Below are the code and all the weights of a small trained network. Each question names an input and a target symbol and asks about switching units off, where a switched-off unit gives its printed mean instead of its output.

import numpy as np


def w(rows, s, z=0):
    codes = np.array(rows[::2]) - 128.0
    scale = np.full(codes.shape[1], s)
    scale[-1] = z or s
    return codes * scale


def norm(h):
    return h / np.sqrt((h * h).mean(-1, keepdims=True) + 1e-5)


def f(y):
    return y / 2 * (1 + np.tanh(0.7978845608 * (y + 0.044715 * y**3)))


def softmax(a):
    e = np.exp(a - a.max(-1, keepdims=True))
    return e / e.sum(-1, keepdims=True)


def log_softmax(a):
    a = a - a.max(-1, keepdims=True)
    return a - np.log(np.exp(a).sum(-1, keepdims=True))


def net(x, mask):
    ids = ['ΓΞΦαβδεζτψ'.index(c) for c in x.split()]
    T = len(ids)
    res = E[ids] + P[:T]
    u = 0
    for l in range(3):
        q, k, v = (norm(res) @ M[l].T for M in (Q, K, V))
        z = softmax(np.where(np.tri(T) > 0, q @ k.T / 2**0.5, -1e9)) @ v
        res = res + np.where(mask[u], z, O[l][:, -1]) @ O[l][:, :-1]
        u += 1
        y = f(norm(res) @ A[l][:, :-1].T + A[l][:, -1])
        res = res + np.where(mask[u : u + 12], y, B[l][:, -1]) @ B[l][:, :-1]
        u += 12
    return log_softmax(norm(res)[-1] @ U[:, :-1].T + U[:, -1])


Q, K, V, O, A, B = {}, {}, {}, {}, {}, {}
E = w([
[95,117,114,191],'Γ',
[214,119,106,189],'Ξ',
[163,69,149,124],'Φ',
[200,141,148,96],'α',
[151,13,91,222],'β',
[10,194,201,59],'δ',
[180,101,150,115],'ε',
[58,140,160,124],'ζ',
[154,2,122,180],'τ',
[172,149,68,223],'ψ',
],0.015)
P = w([
[115,118,171,113],'0',
[109,107,70,64],'1',
[228,147,44,225],'2',
[125,55,233,215],'3',
[105,116,51,19],'4',
[1,187,93,228],'5',
[156,63,249,152],'6',
],0.014)
Q[0] = w([
[21,157,200,254],'L0H0',
[51,166,224,14],'L0H0',
],0.0077)
K[0] = w([
[24,187,219,253],'L0H0',
[33,251,135,20],'L0H0',
],0.0046)
V[0] = w([
[226,85,170,46],'L0H0',
[2,126,144,220],'L0H0',
],0.0089)
O[0] = w([
[124,249,205,38,105],'L0H0',
[159,87,91,253,252],'L0H0',
],0.0046,0.0035)
A[0] = w([
[142,159,91,125,2],'L0N0',
[254,143,157,63,123],'L0N1',
[123,109,95,145,27],'L0N2',
[135,110,124,217,4],'L0N3',
[33,179,81,136,136],'L0N4',
[105,68,133,74,67],'L0N5',
[38,131,186,149,62],'L0N6',
[157,68,196,115,147],'L0N7',
[115,106,131,112,95],'L0N8',
[82,168,238,146,55],'L0N9',
[48,119,142,204,90],'L0N10',
[131,240,150,75,80],'L0N11',
],0.0083,0.0041)
B[0] = w([
[162,108,57,85,82],'L0N0',
[162,56,158,210,176],'L0N1',
[104,179,106,102,106],'L0N2',
[118,227,169,77,190],'L0N3',
[185,161,60,220,184],'L0N4',
[111,89,176,101,153],'L0N5',
[173,111,102,130,169],'L0N6',
[30,152,173,193,252],'L0N7',
[108,124,135,117,123],'L0N8',
[116,67,60,253,160],'L0N9',
[161,142,172,136,247],'L0N10',
[192,139,157,165,135],'L0N11',
],0.0053,0.003)
Q[1] = w([
[2,154,128,227],'L1H0',
[193,82,84,186],'L1H0',
],0.0093)
K[1] = w([
[119,155,90,151],'L1H0',
[52,1,150,207],'L1H0',
],0.0061)
V[1] = w([
[168,116,112,92],'L1H0',
[255,203,102,13],'L1H0',
],0.0031)
O[1] = w([
[3,66,157,115,105],'L1H0',
[193,67,10,255,4],'L1H0',
],0.0045,0.0041)
A[1] = w([
[79,122,14,78,92],'L1N0',
[15,175,68,165,209],'L1N1',
[119,68,107,70,35],'L1N2',
[77,200,200,102,146],'L1N3',
[144,161,66,109,68],'L1N4',
[215,235,66,149,124],'L1N5',
[172,105,33,94,111],'L1N6',
[161,136,70,25,159],'L1N7',
[60,177,80,53,110],'L1N8',
[168,183,153,187,94],'L1N9',
[53,8,116,92,87],'L1N10',
[217,100,190,143,3],'L1N11',
],0.011,0.0059)
B[1] = w([
[120,166,43,151,170],'L1N0',
[201,71,119,116,254],'L1N1',
[90,189,131,98,143],'L1N2',
[190,79,173,151,167],'L1N3',
[104,92,97,123,120],'L1N4',
[94,71,116,175,175],'L1N5',
[51,93,80,183,158],'L1N6',
[104,78,109,80,185],'L1N7',
[181,140,63,101,159],'L1N8',
[91,120,141,109,166],'L1N9',
[131,251,119,107,238],'L1N10',
[84,99,115,155,150],'L1N11',
],0.013,0.0055)
Q[2] = w([
[160,87,61,151],'L2H0',
[85,175,253,179],'L2H0',
],0.021)
K[2] = w([
[221,173,190,140],'L2H0',
[82,112,2,2],'L2H0',
],0.015)
V[2] = w([
[9,151,113,215],'L2H0',
[10,196,210,70],'L2H0',
],0.015)
O[2] = w([
[2,88,158,115,9],'L2H0',
[95,204,184,150,216],'L2H0',
],0.018,0.0014)
A[2] = w([
[59,82,182,139,111],'L2N0',
[170,162,73,140,72],'L2N1',
[109,82,81,7,129],'L2N2',
[187,87,105,125,160],'L2N3',
[135,228,195,111,62],'L2N4',
[210,141,135,180,108],'L2N5',
[47,140,58,70,206],'L2N6',
[163,93,166,156,137],'L2N7',
[157,201,111,97,184],'L2N8',
[166,82,191,134,111],'L2N9',
[55,186,164,194,3],'L2N10',
[181,236,54,72,184],'L2N11',
],0.021,0.012)
B[2] = w([
[156,150,58,61,213],'L2N0',
[141,171,126,72,154],'L2N1',
[113,149,146,7,204],'L2N2',
[128,104,217,124,255],'L2N3',
[143,101,113,196,203],'L2N4',
[120,180,85,116,223],'L2N5',
[95,123,24,109,240],'L2N6',
[87,146,97,152,212],'L2N7',
[92,115,108,107,191],'L2N8',
[115,128,73,152,188],'L2N9',
[125,123,220,112,205],'L2N10',
[67,98,158,15,232],'L2N11',
],0.019,0.0099)
U = w([
[99,24,156,138,125],'Γ',
[105,123,47,150,148],'Ξ',
[118,199,76,190,179],'Φ',
[153,177,147,68,92],'α',
[7,173,125,87,2],'β',
[225,111,147,105,162],'δ',
[158,211,121,109,73],'ε',
[165,76,134,198,147],'ζ',
[101,137,208,157,243],'τ',
[105,87,108,122,159],'ψ',
],0.016,0.0045)

Each question gives the input, a string of symbols that net reads in full, and the target symbol t.
The units are the heads (2 rows each of Q, K, V and O) and the neurons (one row each of A and B). Each row of codes is followed by its name. A weight is (code - 128) times the scale printed after its matrix; where a second scale follows, it is the last column's (O, A, B and U).
mask holds one flag per unit, layer by layer, with each layer's heads first. A switched-off unit (its flag False) gives its mean, the last column of its rows in O or B, instead of its output. The means were averaged over made-up inputs and are rounded, as every weight is.
A unit's drop is (log p(t) with every unit on - log p(t) with that unit switched off) / (log p(t) with every unit on - log p(t) with every unit switched off).
The circuit of an input: a set's keep is (log p(t) with only the set's units on - log p(t) with every unit switched off) / (log p(t) with every unit on - log p(t) with every unit switched off). Starting from the 12 units with the biggest drops (on a tie, the unit counted first), units are removed one at a time, each time the one whose removal leaves the highest keep (on an exact tie, the one counted first), for as long as the keep stays at least 0.8.
units of the circuit, in order: the units of the circuit, biggest drop first
unit that matters most: the unit with the biggest drop
top k neurons: the k neurons with the biggest drops, biggest first
top k neurons in layer l: the k neurons of layer l with the biggest drops, biggest first
input ψ Ξ τ τ, target Ξ: unit that matters most : L1N6
input τ Ξ τ τ Ξ Ξ Φ, target Ξ: top 4 neurons : L1N1; L1N6; L1N7; L2N0
input ψ ε β τ Γ Φ ψ, target Γ: top 2 neurons in layer 1 : L1N0; L1N6
input α ζ Ξ τ Ξ Ξ τ, target Ξ: units of the circuit, in order : L2N11; L2N9
input Γ τ ζ τ Γ α, target Γ: units of the circuit, in order : L2H0; L1N1; L2N3
input δ Ξ τ Γ, target Ξ: top 3 neurons : L1N1; L1N10; L1N6
input ψ τ τ α Φ τ τ, target Φ: top 2 neurons : L1N10; L1N1
input δ β τ τ, target β: top 2 neurons : L1N10; L2N0
input Φ Γ α τ τ β, target Φ: top 3 neurons : L1N5; L1N10; L2N5
input τ τ τ ε τ Ξ, target τ: top 3 neurons : L1N5; L2N10; L1N10
input τ τ τ δ τ τ, target τ: top 2 neurons : L1N10; L2N10
input ε Ξ α Ξ Φ Φ, target ε: top 2 neurons : L2N5; L1N3
input ζ δ τ τ ζ τ, target ζ: top 3 neurons in layer 1 : L1N10; L1N1; L1N8
input Ξ ζ Φ Φ ψ ψ, target Ξ: units of the circuit, in order : L2H0
input Ξ δ ζ τ Φ ψ ψ, target Φ: top 3 neurons : L1N1; L1N10; L1N2
input τ ε Ξ δ, target ε: top 2 neurons : L2N5; L1N1
input δ ψ Ξ, target δ: top 2 neurons : L2N3; L2N6
input δ δ δ δ Ξ τ ζ, target Ξ: top 4 neurons in layer 1 : L1N1; L1N6; L1N7; L1N5
input τ Γ Φ ζ, target Γ: top 3 neurons in layer 1 : L1N1; L1N0; L1N6
input τ Ξ Φ τ ζ τ Φ, target ζ: top 2 neurons in layer 2 : L2N11; L2N3
input τ τ Ξ α δ τ τ, target δ: top 2 neurons in layer 1 : L1N10; L1N8
input Φ τ τ ψ ζ Φ, target Φ: unit that matters most : L2N5
